Table B holds the same points as the rows below and some others, measured another way and shuffled. Each row below is followed by which row of B it is.
B, 72 rows:
[[ 182 -108  -12  -71  164 -150   32   97   69  144 -253  -26 -175  -25
  -205  -14   85 -161    1   27 -219  168 -151   76  124  -13]
 [ 281  -75 -123  -43 -166 -154   74 -123  176 -124  -46  179  151  106
   -11 -207   -5 -235  153  208 -175  103 -365  -55  177  -67]
 [ 512 -152  604   54  380  -55  198  314  116  111 -137  -97 -156  253
   -49 -380   77 -369 -204 -435 -463   60  -91  261  295 -273]
 [-266  135 -372 -228 -246   13   38 -200   76  103  -13  -62  -18 -153
    51 -311   31   81  328  147  183  111  126  -97   31  245]
 [   1 -304   34  -90 -183  104 -345  299 -323 -131 -207  361 -222 -164
  -182  645  139 -171  105  248 -105   48 -198  -68 -171 -171]
 [-356  122 -203 -159 -407  177 -193  -80  -77  -50  -15   68  -40 -269
     8 -218   39   62  428  138  205 -120   58 -101  -58  224]
 [ -11   22  162   34 -555  269   45 -228  138 -270  330   85  297  -56
   326 -782   14 -127  399 -191  137 -293  -93  -53  258  118]
 [  33   36  -40   26 -680  175   75 -377  222 -367  369  186  446  -11
   358 -792  -30 -142  470   11  154 -241 -245 -144  272  121]
 [ 134  137  522 -159  137  132   65  375  -61   29  -62   12 -142  278
   100 -450   -8 -222   36 -304 -272  -21  179  147   19 -285]
 [ -63 -359   -3   29  -13  112  173 -153  101  296   42 -335 -185 -372
    27 -213  283    9   21 -386  140  108  154   93  354  336]
 [ 270  -82  341  -66   45   16  -81  332  -96 -110 -164  222 -106  180
   -64   11   24 -300   21   -7 -323   12 -181   74  -12 -311]
 [ -49  113  122 -251   30   62  -73  289 -156   43 -157  113 -187  125
    -8  -49    2 -112  130   39 -140   96  145   21 -136 -187]
 [ 378   45 -379  -63 -101 -379  212 -319  387  -69  -97  132  256  187
   -65 -386  -75 -229  174  358 -217  223 -496  -76  263    5]
 [ 209   12 -109   -1 -149 -127  194 -268  322  -16   24  -41  174   17
    28 -616   10 -153  195   -2  -82   24 -258    6  326  135]
 [ -14  -71 -427  -60 -258 -160 -174 -184   77  -41 -229  148  -11 -272
  -272   97   51  -72  285  405   -6   45 -386  -99   52  203]
 [-269  233 -251 -315 -205   45  -36   -5  -54   38  -56   83  -48    2
    64 -212  -29   33  325  214   89  113  170  -99 -124   51]
 [ 451  121  240  -26  189 -200  267   28  311   33 -101  -53   75  322
   -17 -704  -60 -306   13 -155 -388   67 -210  149  300 -157]
 [ 303 -182  376 -127  390  -50   90  441 -101  189 -237    2 -306  219
   -81  113  112 -276 -209 -203 -379  253   75  171   40 -323]
 [-456  -28   12 -156 -677  438 -522  197 -440 -336   39  420  -75 -322
    59  269   69    9  500  234  248 -299   31 -184 -319    8]
 [ 251 -232   72  -46  147 -124 -108  244  -68   43 -310  146 -225   -3
  -266  313  102 -241  -52  115 -299  156 -265   76   27 -150]
 [  33 -184   76  -27 -170  113   14   -2    3   -6   29   13  -33 -115
    64 -166  120 -117  135 -110   -6    4  -39   10  155   53]
 [  49  231  487 -217   96  141 -150  522 -211  -61 -195  170 -205  268
   -23 -214  -63 -220  111 -105 -300  -82  127  115 -186 -370]
 [   0  -47 -177 -109 -122  -57  -49  -41   30   19 -139   80  -60 -110
  -108  -46   52  -90  182  169  -40   89 -153  -35   58   69]
 [ -30  -37  506 -137 -104  289 -351  574 -412 -181 -156  336 -251   50
   -49  239   43 -217  134  -45 -199 -166   36   46 -263 -353]
 [ -10 -197 -219  -53 -190  -32 -138  -44  -29  -17 -144  130  -90 -229
  -161  187  119  -89  184  211   -1   73 -223  -60   46  105]
 [ 108  166 -466  -70 -554 -152  142 -533  375 -266  176  198  473   59
   180 -693 -115 -115  472  372   70  -14 -412 -207  247  166]
 [-278 -190  267 -165    0  338  -18  263 -251  234   17 -165 -345 -210
   125  -13  222   23   50 -406  126   64  491   79   -5   52]
 [ 143   17  414 -130  110   97   51  326  -79   26  -61   33 -143  208
    73 -273   31 -218   14 -239 -238   33  121  123   32 -252]
 [-192 -168 -690  -33 -502  -83 -106 -484  156  -25  -35   60  100 -475
  -133    4  122   64  410  407  269   54 -333 -194  163  470]
 [ 401 -264  143  104 -172  -40  184 -152  225 -133  119   84  182   79
   123 -384   86 -292   63 -114 -166   19 -338   19  373  -52]
 [  12   25  -15 -134   39  -29  119   -1   98  160  -83 -121  -97   -7
    -3 -328   59  -74   95  -91  -62  127   75   56  136   61]
 [ -17  149 -276 -226  -40 -139  102  -87  123  107 -136   -4  -19   53
   -33 -274  -22  -54  192  188  -60  200  -16  -38   42   55]
 [-163  398 -259 -449   36 -125  -79  223 -121   63 -281  209 -159  248
   -84  -12 -136  -45  243  418 -143  252  140  -88 -312 -195]
 [  41  254  -56 -222   23 -114   63   56   95   62 -161   17  -42  155
   -46 -409  -63 -105  193   98 -160  101    2   27   13  -47]
 [ -54 -199   36  -33 -261  151  -89    3  -65  -55   25   82  -49 -196
    41  -39  139  -94  183  -33   57  -38  -51  -31   81   70]
 [ 176 -415   91  206 -248  104  191 -317  262   27  205 -195  110 -300
   121 -496  231 -135  101 -373   90  -81 -190   62  529  301]
 [  21 -182  -64 -173  413 -144   51  232  -61  420 -375 -198 -461 -120
  -283  267  191  -54 -147  -66 -176  354  141  127   41   31]
 [ 207   44  -60  -72  -75 -129  176 -146  232  -12  -15   20  120  127
    44 -482  -19 -180  154   35 -146   89 -192    5  222   -8]
 [  76  -62 -100   76 -704  132  -39 -358  174 -406  282  274  413 -107
   219 -548   -4 -167  457  132  116 -252 -420 -159  242  128]
 [ -95 -259 -451  -75 -232  -79  -70 -211   23   82 -123   42  -83 -343
  -145  227  163    1  200  260  113  179 -177 -101   99  253]
 [-320  259  101 -294 -294  293  -24  108 -134  -41  127   53  -19   54
   275 -473  -29   20  358  -93  134  -67  376  -55 -122  -26]
 [ 417 -178  521  -20   45   43 -148  474 -180 -232 -160  380  -98  277
   -69  170   22 -417  -50   -3 -442  -23 -287   83  -37 -496]
 [ 310  136 -112 -174  241 -352  -21  172  103   55 -419  155 -124  230
  -338   -2  -72 -249   41  340 -418  221 -335   51  -15 -206]
 [ -35  242 -135 -178 -220  -22   97 -139  163  -38   29   28  127   90
   109 -590  -69  -65  321   90   -5   13  -18  -51   88   61]
 [ 173 -381  537   52   43  227  -12  319 -148   27    3    3 -209  -64
    55    5  213 -231  -78 -423 -149  -29   49  149  158 -147]
 [ 180 -488  233   35  101   64  -71  246 -143  111 -166   28 -290 -177
  -148  368  254 -204 -129 -171 -167  121 -101  107  129  -73]
 [ 131  -78  -94  -87 -224  -48  -56  -12   12 -147  -56  237   65   27
   -26  -23   12 -193  194  221 -104   48 -269  -74   36  -77]
 [-385   68  271 -242 -146  391 -119  297 -288   84   31  -43 -261 -121
   161 -179  103   41  225 -269  146  -71  488   32 -127   -6]
 [ 283  -88  165    1  -70  -47   37   54   99 -107  -64  132   40  100
   -21 -250   27 -261   83  -13 -231    4 -262   44  165 -128]
 [ 296  235  357 -164   61  -45  -51  364  -37 -173 -184  279  -11  402
   -37 -298 -132 -325  114   76 -419  -30 -167   65  -78 -414]
 [-148   66  -72 -178 -341  118 -225   97 -157 -173  -66  281  -19  -62
    -4   14   -5  -83  338  246   10  -65  -84 -105 -141  -59]
 [-247   13   34 -163 -255  222 -198  146 -188  -41  -48  112 -140 -164
    17  -31   79  -23  278   25   83  -76  119  -41 -104   34]
 [   7 -177  187 -204  224   64   -9  381 -223  219 -200   -1 -359   25
   -54  266  146 -120  -91 -120 -167  243  228   89  -73 -182]
 [ 335   86  251 -112 -175  -22  -43  200  -13 -322  -24  411  158  388
    89 -223 -107 -346  170  183 -324  -28 -295  -37  -30 -408]
 [ 153 -459   44   46  -98   31 -122  102  -98  -15 -119  150 -148 -211
  -135  368  213 -195    5   22  -90   80 -252    8  113  -12]
 [ 306   20   -1 -105 -106 -165 -116  152    3 -224 -200  392   61  229
  -132   50  -66 -307  141  363 -330   59 -429  -52  -42 -287]
 [  27 -243  354  -32   84  197  126  160  -38  188   29 -187 -215  -89
   109 -242  198 -113  -34 -465  -32   48  236  145  214   21]
 [-265  150  -25 -221 -461  249  -90   -4 -118 -184  165  200   90   -6
   260 -330  -23  -20  407   80  162  -95  150 -137  -91   -4]
 [  30   49 -118  -83 -326    5   17 -158  121 -135   54  127  159    0
    81 -390  -11 -118  308  126    0  -30 -184  -76  129   49]
 [ 189  342  275 -269  136  -61   63  337  -16  -44 -151  176  -37  467
    42 -404 -148 -249  112   48 -368   90   44   63 -102 -386]
 [-410 -154  -87 -179  -34  210 -122  126 -213  302 -137 -176 -400 -412
   -81  179  233  126  136 -149  205   99  365   28  -43  256]
 [ -35  119  367 -317  263  115 -104  595 -309  130 -270  100 -395  229
   -54  132   23 -152  -18  -87 -270  150  324  107 -264 -363]
 [  26  209 -128 -283   63 -124  116   64   62  110 -140   42  -59  207
    20 -261  -50  -97  146  143 -146  233   79  -12  -25 -106]
 [-306   92 -299 -205 -373  118  -18 -176    5   12   67   19   31 -184
   119 -288   44   73  383  120  234   26  122 -120   15  221]
 [ 184  -72 -108  -23 -124 -106  118 -169  204  -10  -25   11   84  -10
    -2 -342   46 -164  151   46  -89   81 -222   -8  244   68]
 [-131 -299 -165   -4 -389  130 -304   -6 -167 -132  -97  227  -91 -386
  -145  363  167  -66  265  216  105  -64 -251 -101  -15  130]
 [ -67  373 -291 -268 -264 -112  -58  -85   82 -131 -113  219  125  146
    -8 -395 -157  -73  403  398  -67   23 -148 -126 -101  -28]
 [-403   -9   87 -180 -142  322   -8   78 -134  205   74 -212 -236 -275
   143 -302  170  101  227 -323  242  -33  469   42   31  218]
 [ 484 -144  197   46  176 -208  163   48  233   31 -157   -5   -8  152
  -126 -312   39 -319  -66  -93 -369  100 -343  132  308 -121]
 [-102  414   78 -229 -224   86    7   35   57 -104   26   87   99  179
   138 -709 -130  -81  368   27  -45 -113   91  -23  -34  -62]
 [-166 -299 -212   79 -483  174  -23 -357   95  -18  166  -78   63 -487
    78 -236  207   21  317  -79  297 -101 -111  -77  290  415]
 [ -75 -322  184  -75  188  123 -120  330 -229  270 -241 -109 -463 -272
  -200  350  253  -62  -76 -221  -66  120  173  126   13   27]]
Rows of B count from 0, top down.

[ -48   11   36 -265    9   74   66 -123 -324  -29   -1 -247   20  -54
 -120 -190 -179  -16  111 -163  113  128    7  214 -187  -50    5  -63
   27   88   91  -73] : 59
[ -38  132   51  -83  -70  225  202  -81  -16  155 -176 -171  -87 -308
   30 -393 -215  -38   51  163   98  115 -154    9   75  -25 -336  -44
  173   98   79 -139] : 47
[ -66  -54 -115   13 -252 -193  -19   52 -403  -80  278 -233   58   19
  -61 -194  120    7    3   46   47    0  106   54 -325  -21 -315   73
  -16  152 -100   -2] : 50
[  37  -32  136 -148  -36  101  -44 -117 -226  -45   56 -177 -108  -73
 -157  -31 -126  -30  -23 -166  106  131  118   73 -280  -56  -86 -133
  122  101   89 -102] : 33
[ 204  170  210 -201   55  422  -99 -111 -127  -10   46 -144   41 -106
 -218  301 -147  -76 -173 -216   78  225  181   93 -288  177  258 -285
  224  102  400   75] : 36
[  36   84  165   58  104  413   66   40  365  253 -139   38   47 -247
  -43   -8  -15  -78  -90  165 -202   -2  -89 -174  136  108   33 -151
  288  -16  138  191] : 71
[ -81  -78  -34  -29 -130  -89  107  -44 -254    1   33 -154  -99 -133
   10 -350  -69    4  124   71  122   70  -73   60  -74  -72 -365   56
  -12  100 -156 -156] : 57
[  14  231   -8 -233  -78  234  126  -90 -283   32  -20 -286  109 -161
  -67 -192 -193  -41    7  -14  138  172   -9  189 -148   94  -51  -91
  112  149  271  -17] : 61
[  28  -15  -37  -58   21   73  -84   73 -201  -27  228  -94  247   65
 -131  179  149  -24  -28  -83 -108   15   94   84 -216  193  257  -60
    8   52   81  277] : 19
[ -27   63   44 -418  192  218   69 -147 -306  -16  -57 -229  183   -1
 -167  -36 -231  -29  152 -302   57  161  -22  333 -133   62  407 -137
   -8   37  239   72] : 56
[ -57  -10   99 -100  223  298  180  -47  199  216 -250   24   27 -229
    9 -205 -168  -39  153   63  -89   60 -257   16  278   45   95  -71
  102  -53    4   70] : 27
[  42  -94   70   27  -42   45  -75    8 -127  -17  146  -55  -16  -37
 -108   66   65  -25  -50  -43  -15   44   94  -22 -213   53  -55  -71
   77   59  -23   61] : 22
[-209 -264  -57 -161   85 -219   80  -38 -269  -25   36 -131   33   59
  -62 -322  -23   33  285 -122  -33  -33 -105  164  -60 -154  -24   87
 -133   -7 -270   -4] : 6
[ 103 -144  143  169  -19   96 -133   50   67   24  152   73  -77  -78
 -105  193  136  -39 -120   32  -82   20  102 -164 -146   90  -80 -107
  135   25  -80   97] : 39
[ -33   12  116  -21  -13  194   81  -39   86  137  -98  -92  -78 -207
  -49 -215  -99  -42   -4   82  -37   33  -56  -72   -1  -56 -205  -77
  194   45   27  -29] : 11
[  54  -89  314  -51  322  426   26  -86  398  213 -262  139 -104 -220
 -106   90 -159  -71   23  -73 -148   75 -116 -109  192   24  231 -225
  232 -103   61   83] : 9
[  25 -102   87 -152  -31   -5  -25 -135 -343  -96   82 -160 -121  -49
 -126  -58 -130   -3   61 -183  182  168   70  142 -257  -45  -98  -77
    4   98  -20 -153] : 43
[ -88  -84  -28   26  132  109  101   86  125  165  -39   45  166  -93
   12 -126   75  -23  121  127 -190  -53 -192  -23  186  110  103    9
   18  -44 -108  231] : 10
[  28 -135   64  176  -29   42  -72  100   81   69  142   58    7  -72
  -53   81  182  -34  -68  108 -142  -41   32 -159  -71   90  -97  -35
  101   13 -122  158] : 24
[-130  -50   14 -118  300  239  169   42  229  232 -199   40  225 -113
   -9 -163  -33  -31  206   55 -260  -54 -277   41  308   83  326  -33
   46 -103  -21  285] : 44
[   3 -371   58   13   25 -235 -118  -57 -324 -154  207   21 -150   74
 -108   59   64   19  130 -195   96   79   65   71 -227  -39  -70    6
 -142   19 -325  -87] : 25
[  99 -114  287   76   72  253  -30  -83  209  112 -102   73 -269 -240
  -86   38 -105  -62  -65    4    8  107   -4 -173    0  -28 -178 -171
  231    5  -38 -100] : 31
[ -85 -162 -108  -37  -63 -195  -83   81 -354  -96  310 -144  193  153
 -119    5  204   10   64  -91  -94  -59  107  101 -292   37   68   47
  -86   59 -123  192] : 55
[ -21 -120 -103  248 -151 -108  -47  193  -53   40  263   18  120  -22
    9  -18  306  -11  -46  228 -157  -98   15 -142  -93  140 -214   75
   15   51 -201  222] : 65
[-138 -104   -3  -55   48   22   90   21   -5  111  -23  -88   76  -67
  -43 -250   10  -15  126   39 -141  -63  -99    7   21  -62  -45   14
   51    0 -100   97] : 49
[  10 -173   23   38   33  -25  -42   19 -125  -21  130   19    7  -18
  -64   49   82   -8   59  -30  -18   43   -8   13  -80   86   12  -17
  -31   14 -149   78] : 70
[  -5  161   79 -264   44  290  134 -128 -148   75 -133 -219   42 -186
  -80 -190 -260  -45   52  -67   97  171  -59  164  -56   31   30 -125
  137   85  234  -42] : 26
[ 135  166  145    6 -100  327   29  -53  -10   81  -22 -103  -90 -268
  -56  -16 -122  -66 -144   92  103  175   34  -61 -107  119 -211 -159
  242  121  205  -55] : 60
[  55 -157  145  254 -105   54    5    2  129   97   -4   88 -293 -262
   26 -125   20  -30  -46  212   40   51  -57 -245   35  -23 -504  -30
  149   50 -234 -152] : 66
